Look-ups in named tables: a row name and a column name give one cell, copied from the table.

Vube =
,Rorel,Mef
Sutele,0.090,-0.108
Zipuf,0.623,0.475
Fafak,-0.891,-0.830
Lutik,-0.726,-0.679
Pirovo,0.349,0.421
Zurin,-0.260,-0.264
Dasuv,-0.539,-0.522

What is the Rorel of Pirovo in Vube?
0.349
What is the Rorel of Fafak in Vube?
-0.891
What is the Mef of Zipuf in Vube?
0.475
What is the Mef of Pirovo in Vube?
0.421
What is the Rorel of Zipuf in Vube?
0.623
What is the Mef of Zurin in Vube?
-0.264
What is the Mef of Fafak in Vube?
-0.830
What is the Mef of Sutele in Vube?
-0.108
What is the Rorel of Lutik in Vube?
-0.726
What is the Mef of Lutik in Vube?
-0.679
What is the Rorel of Dasuv in Vube?
-0.539
What is the Mef of Dasuv in Vube?
-0.522
What is the Rorel of Zurin in Vube?
-0.260
What is the Rorel of Sutele in Vube?
0.090
Row with the largest Rorel: Zipuf

Lud:
	Rikabak	Kugu	Zan	Veta
Dur	-64.5	-58.7	-71.4	-26.8
Tuzilut	13.5	-85.6	54.4	-44.3
Pipug	-77.0	-25.2	-18.8	25.2
Nur	-80.2	-9.8	58.7	-55.0

What is the Kugu of Dur in Lud? -58.7
What is the Zan of Tuzilut in Lud? 54.4
What is the Zan of Pipug in Lud? -18.8
What is the Rikabak of Pipug in Lud? -77.0
What is the Kugu of Pipug in Lud? -25.2
What is the Kugu of Tuzilut in Lud? -85.6
What is the Veta of Dur in Lud? -26.8
What is the Veta of Nur in Lud? -55.0
What is the Kugu of Nur in Lud? -9.8
What is the Rikabak of Nur in Lud? -80.2
What is the Rikabak of Dur in Lud? -64.5
What is the Veta of Pipug in Lud? 25.2
What is the Rikabak of Tuzilut in Lud? 13.5
What is the Zan of Dur in Lud? -71.4
What is the Zan of Nur in Lud? 58.7
What is the Veta of Tuzilut in Lud? -44.3
Row with the largest Zan: Nur

Pone
columns: Natul, Vof, Zaf, Sepu, Fegepeb, Gidol, Faz, Zimob, Kup
Sul: [56049, 54820, 78809, 71690, 61297, 64558, 59018, 65743, 59059]
Gez: [47790, 41187, 49074, 79220, 65413, 52606, 53921, 57271, 47546]
Sorarop: [59550, 59856, 54374, 55578, 58132, 57474, 58497, 57427, 58978]
Kur: [60416, 61294, 53841, 53806, 57485, 57670, 58848, 57076, 59341]
Mam: [75456, 84450, 56712, 22292, 47762, 62503, 64643, 55772, 73174]
Badupek: [74027, 83735, 93096, 37665, 50675, 74480, 66934, 67446, 77054]
Pado: [56704, 56361, 79091, 69979, 60885, 64550, 59435, 65579, 59777]
Dobifer: [47699, 40971, 48163, 78878, 65547, 52474, 54212, 57173, 47628]
Fopi: [59279, 59693, 54286, 55654, 58258, 57886, 58981, 56813, 58679]
Dovanof: [48479, 42853, 59920, 81315, 65589, 56383, 54958, 60819, 49610]

Kup of Dobifer is 47628
Sepu of Sul is 71690
Sepu of Gez is 79220
Kup of Mam is 73174
Zaf of Mam is 56712
Fegepeb of Dobifer is 65547
Which row has the largest Faz? Badupek

Fodened.csv
,Papabe,Tamas,Led,Deso
Muk,5.7,3.4,8.3,2.2
Tuvadog,9.9,3.2,8.7,0.9
Segifa,2.6,1.6,6.8,8.1

Deso of Tuvadog: 0.9
Papabe of Segifa: 2.6
Tamas of Muk: 3.4
Tamas of Segifa: 1.6
Deso of Muk: 2.2
Deso of Segifa: 8.1
Led of Tuvadog: 8.7
Papabe of Tuvadog: 9.9
Papabe of Muk: 5.7
Led of Muk: 8.3
Tamas of Tuvadog: 3.2
Led of Segifa: 6.8
Row with the largest Tamas: Muk

Dito:
	Nopafop	Turi	Pez	Sili	Nides	Ligi	Zodet	Lilipum	Pib
Guz	126	128	154	130	131	167	122	157	153
Novumi	87	92	124	77	88	124	97	126	125
Bunas	103	107	121	100	100	126	105	118	120
Zotu	117	113	126	122	116	126	114	119	120
Buva	106	111	191	108	110	221	110	187	179
Sifat	108	106	78	107	111	62	110	75	84
Sev	119	117	132	119	116	143	117	134	130

Novumi, Nides -> 88
Sifat, Lilipum -> 75
Sev, Lilipum -> 134
Novumi, Zodet -> 97
Buva, Ligi -> 221
Bunas, Lilipum -> 118
Novumi, Turi -> 92
Sev, Pez -> 132
Guz, Turi -> 128
Sev, Pib -> 130
Zotu, Nopafop -> 117
Zotu, Turi -> 113
Novumi, Sili -> 77
Bunas, Pib -> 120
Zotu, Lilipum -> 119
Zotu, Pez -> 126
Row with the largest Sili: Guz

Fis =
,Nop,Zinefi,Guzegiz,Vepe,Zis,Vus,Feb,Motina,Toz
Tep,168,117,151,55,166,179,175,97,46
Rem,127,44,97,93,123,176,34,53,50
Vefome,136,145,140,31,86,143,196,65,163
Zira,180,110,111,175,27,69,131,89,111
Lizanin,179,69,63,53,43,34,65,80,88
Pipur,76,60,68,125,96,154,161,128,83

Feb of Rem: 34
Vepe of Vefome: 31
Feb of Lizanin: 65
Guzegiz of Lizanin: 63
Vepe of Lizanin: 53
Vus of Vefome: 143
Nop of Rem: 127
Row with the largest Toz: Vefome

Suvodiv:
           Zat  Fofozud  Tikipa    Zol  Fidezud    Los  Gomep   Vezu  Lofoseg
Redoli   0.690    0.430   0.681  0.432    0.670  0.690  0.455  0.650    0.452
Mezis    0.480    0.694   0.472  0.712    0.550  0.480  0.673  0.615    0.677
Bol      0.458    0.738   0.460  0.738    0.523  0.455  0.728  0.561    0.741
Zagana   0.723    0.459   0.720  0.448    0.626  0.725  0.481  0.596    0.474
Tufav    0.439    0.785   0.442  0.789    0.539  0.441  0.762  0.585    0.769
Kuren    0.590    0.605   0.594  0.612    0.484  0.588  0.600  0.506    0.601
Giba     0.912    0.244   0.922  0.239    0.742  0.914  0.284  0.615    0.274
Gemibuk  0.722    0.479   0.718  0.468    0.567  0.718  0.488  0.542    0.494
Kufivav  0.403    0.830   0.403  0.850    0.458  0.407  0.793  0.542    0.794
Nik      0.361    0.850   0.361  0.862    0.366  0.360  0.807  0.425    0.827

Zat of Tufav = 0.439
Fidezud of Nik = 0.366
Lofoseg of Giba = 0.274
Fofozud of Kuren = 0.605
Los of Nik = 0.360
Zol of Kufivav = 0.850
Vezu of Nik = 0.425
Fofozud of Redoli = 0.430
Gomep of Giba = 0.284
Fofozud of Tufav = 0.785
Zat of Gemibuk = 0.722
Fidezud of Kufivav = 0.458
Gomep of Gemibuk = 0.488
Zol of Gemibuk = 0.468
Gomep of Kufivav = 0.793

Tok
columns: Zimisin, Vozel, Buvos, Fumir, Kem, Pesasus
Fibetaz: [50, 32, 84, 21, 9, 55]
Dukon: [24, 48, 31, 69, 38, 42]
Nudo: [79, 60, 46, 43, 41, 35]

Dukon, Vozel -> 48
Nudo, Zimisin -> 79
Fibetaz, Fumir -> 21
Fibetaz, Vozel -> 32
Fibetaz, Kem -> 9
Nudo, Vozel -> 60
Nudo, Buvos -> 46

Vid =
,Zut,Lotupep,Vas,Zin,Beleta,Levam
Nebeg,5664,4896,4684,4787,5362,7058
Veg,5264,6650,7091,6716,5452,4063
Sol,5598,6173,6349,5444,5161,6028
Pinaz,4833,4710,3772,5401,6706,7141
Muvad,5709,4408,3213,4091,6158,8833
Zil,5563,6480,7834,7553,5675,2224
Tek,5615,7095,7699,7013,5174,3296
Lesipez,5564,4694,3914,4081,5979,8626

Veg, Vas -> 7091
Tek, Levam -> 3296
Sol, Beleta -> 5161
Muvad, Beleta -> 6158
Muvad, Levam -> 8833
Zil, Zut -> 5563
Lesipez, Levam -> 8626
Lesipez, Zin -> 4081
Veg, Zin -> 6716
Tek, Zin -> 7013
Lesipez, Beleta -> 5979
Tek, Zut -> 5615
Muvad, Vas -> 3213
Nebeg, Beleta -> 5362
Pinaz, Beleta -> 6706
Veg, Beleta -> 5452
Nebeg, Vas -> 4684
Sol, Zut -> 5598
Veg, Zut -> 5264
Tek, Vas -> 7699

Nofop.tsv
	Tameru	Geg	Fafave	Nekam
Kuze	7111	7683	5235	6519
Nimatuk	3517	3449	6857	3329
Gefi	5287	5908	8243	3927
Zilete	3124	2239	5855	3586
Ribige	6483	6836	2389	6799
Vebipek	7070	7633	6545	5698
Deru	4253	4910	7839	3463

What is the Tameru of Kuze in Nofop?
7111
What is the Fafave of Deru in Nofop?
7839
What is the Nekam of Ribige in Nofop?
6799
What is the Tameru of Gefi in Nofop?
5287
What is the Tameru of Nimatuk in Nofop?
3517
What is the Fafave of Nimatuk in Nofop?
6857
What is the Nekam of Deru in Nofop?
3463
What is the Geg of Gefi in Nofop?
5908
What is the Geg of Vebipek in Nofop?
7633
What is the Nekam of Vebipek in Nofop?
5698
What is the Tameru of Zilete in Nofop?
3124
What is the Fafave of Vebipek in Nofop?
6545
What is the Fafave of Ribige in Nofop?
2389
What is the Geg of Kuze in Nofop?
7683
What is the Tameru of Vebipek in Nofop?
7070
What is the Fafave of Gefi in Nofop?
8243
What is the Fafave of Kuze in Nofop?
5235
What is the Nekam of Nimatuk in Nofop?
3329

